Below is a small trained network, with its code and all its weights. Each question gives an input and a class and asks what happens when units are switched off, that is, made to give their printed mean instead of their output.

import numpy as np


def w(rows, s, z=0):
    codes = np.array(rows[::2]) - 128.0
    scale = np.full(codes.shape[1], s)
    scale[-1] = z or s
    return codes * scale


def f(y):
    return y / 2 * (1 + np.tanh(0.7978845608 * (y + 0.044715 * y**3)))


def log_softmax(a):
    a = a - a.max(-1, keepdims=True)
    return a - np.log(np.exp(a).sum(-1, keepdims=True))


def net(x, mask):
    res = np.array(x, float).reshape(1, 3) / 4 @ E
    y = f(res @ A[0][:, :-1].T + A[0][:, -1])
    res = res + np.where(mask, y, B[0][:, -1]) @ B[0][:, :-1]
    return log_softmax(res[-1] @ U[:, :-1].T + U[:, -1])


A, B = {}, {}
E = w([
[137,129,8,105],'x0',
[189,79,131,186],'x1',
[151,85,136,38],'x2',
],0.011)
A[0] = w([
[66,177,135,66,122],'N0',
[220,69,130,188,107],'N1',
[75,90,237,138,95],'N2',
[53,208,128,92,126],'N3',
[101,164,203,168,125],'N4',
[34,219,88,81,82],'N5',
[66,197,131,84,90],'N6',
[199,62,128,187,116],'N7',
[222,39,63,184,103],'N8',
[43,187,126,80,112],'N9',
[155,79,91,47,117],'N10',
[208,68,125,189,106],'N11',
[141,116,6,117,95],'N12',
[93,161,144,84,254],'N13',
[157,56,132,36,87],'N14',
[145,97,227,146,149],'N15',
[149,202,16,174,108],'N16',
[66,224,100,254,101],'N17',
[121,96,248,163,100],'N18',
[149,116,31,103,112],'N19',
[157,73,172,21,126],'N20',
],0.0086,0.0078)
B[0] = w([
[174,138,161,109,177],'N0',
[162,153,143,73,197],'N1',
[51,138,113,89,211],'N2',
[177,137,148,103,184],'N3',
[91,118,122,145,196],'N4',
[138,142,184,80,188],'N5',
[142,144,173,82,160],'N6',
[146,157,152,118,193],'N7',
[127,164,155,53,209],'N8',
[165,142,157,91,179],'N9',
[99,79,150,139,184],'N10',
[158,168,181,74,190],'N11',
[66,158,125,78,211],'N12',
[167,141,38,159,254],'N13',
[129,68,215,145,179],'N14',
[105,164,80,112,236],'N15',
[67,101,155,145,211],'N16',
[164,30,249,178,221],'N17',
[89,152,120,99,232],'N18',
[77,134,112,118,198],'N19',
[126,72,168,201,213],'N20',
],0.011,0.0069)
U = w([
[8,170,117,118,112],'0',
[243,208,153,89,83],'1',
[136,43,165,186,87],'2',
[185,172,55,188,252],'3',
],0.012,0.0043)

Each question gives the input, the list of numbers given to net, and the class t.
The units are the neurons (one row each of A and B). Each row of codes is followed by its name. A weight is (code - 128) times the scale printed after its matrix; where a second scale follows, it is the last column's (A, B and U).
mask holds one flag per neuron, in row order. A switched-off neuron (its flag False) gives its mean, the last column of its row in B, instead of its output. The means were averaged over made-up inputs and are rounded, as every weight is.
A unit's drop is (log p(t) with every unit on - log p(t) with that unit switched off) / (log p(t) with every unit on - log p(t) with every unit switched off).
The circuit of an input: a set's keep is (log p(t) with only the set's units on - log p(t) with every unit switched off) / (log p(t) with every unit on - log p(t) with every unit switched off). Starting from the 12 units with the biggest drops (on a tie, the unit counted first), units are removed one at a time, each time the one whose removal leaves the highest keep (on an exact tie, the one counted first), for as long as the keep stays at least 0.8.
circuit, biggest first: the units of the circuit, biggest drop first
most important unit: the unit with the biggest drop
k most important neurons: the k neurons with the biggest drops, biggest first
drop when u is switched off: that unit's drop, to one decimal
input [-4,8,8], class 1: 3 most important neurons => [N1; N11; N8]
input [7,2,7], class 0: 4 most important neurons => [N12; N17; N19; N8]
input [7,3,5], class 0: circuit, biggest first => [N12]
input [-4,4,-2], class 0: circuit, biggest first => [N18; N15]
input [-1,-6,8], class 2: 2 most important neurons => [N20; N14]
input [3,-4,0], class 1: 2 most important neurons => [N2; N5]
input [3,7,-7], class 1: 2 most important neurons => [N8; N11]
input [-7,7,-4], class 0: 3 most important neurons => [N2; N18; N4]
input [5,-6,-7], class 2: 2 most important neurons => [N17; N16]
input [-5,-5,7], class 2: 2 most important neurons => [N20; N14]
input [-2,3,0], class 3: drop when N3 is switched off => 0.1
input [1,0,-3], class 3: drop when N20 is switched off => 0.3
input [-8,6,8], class 0: drop when N17 is switched off => 0.3
input [-5,-6,-2], class 1: most important unit => N3
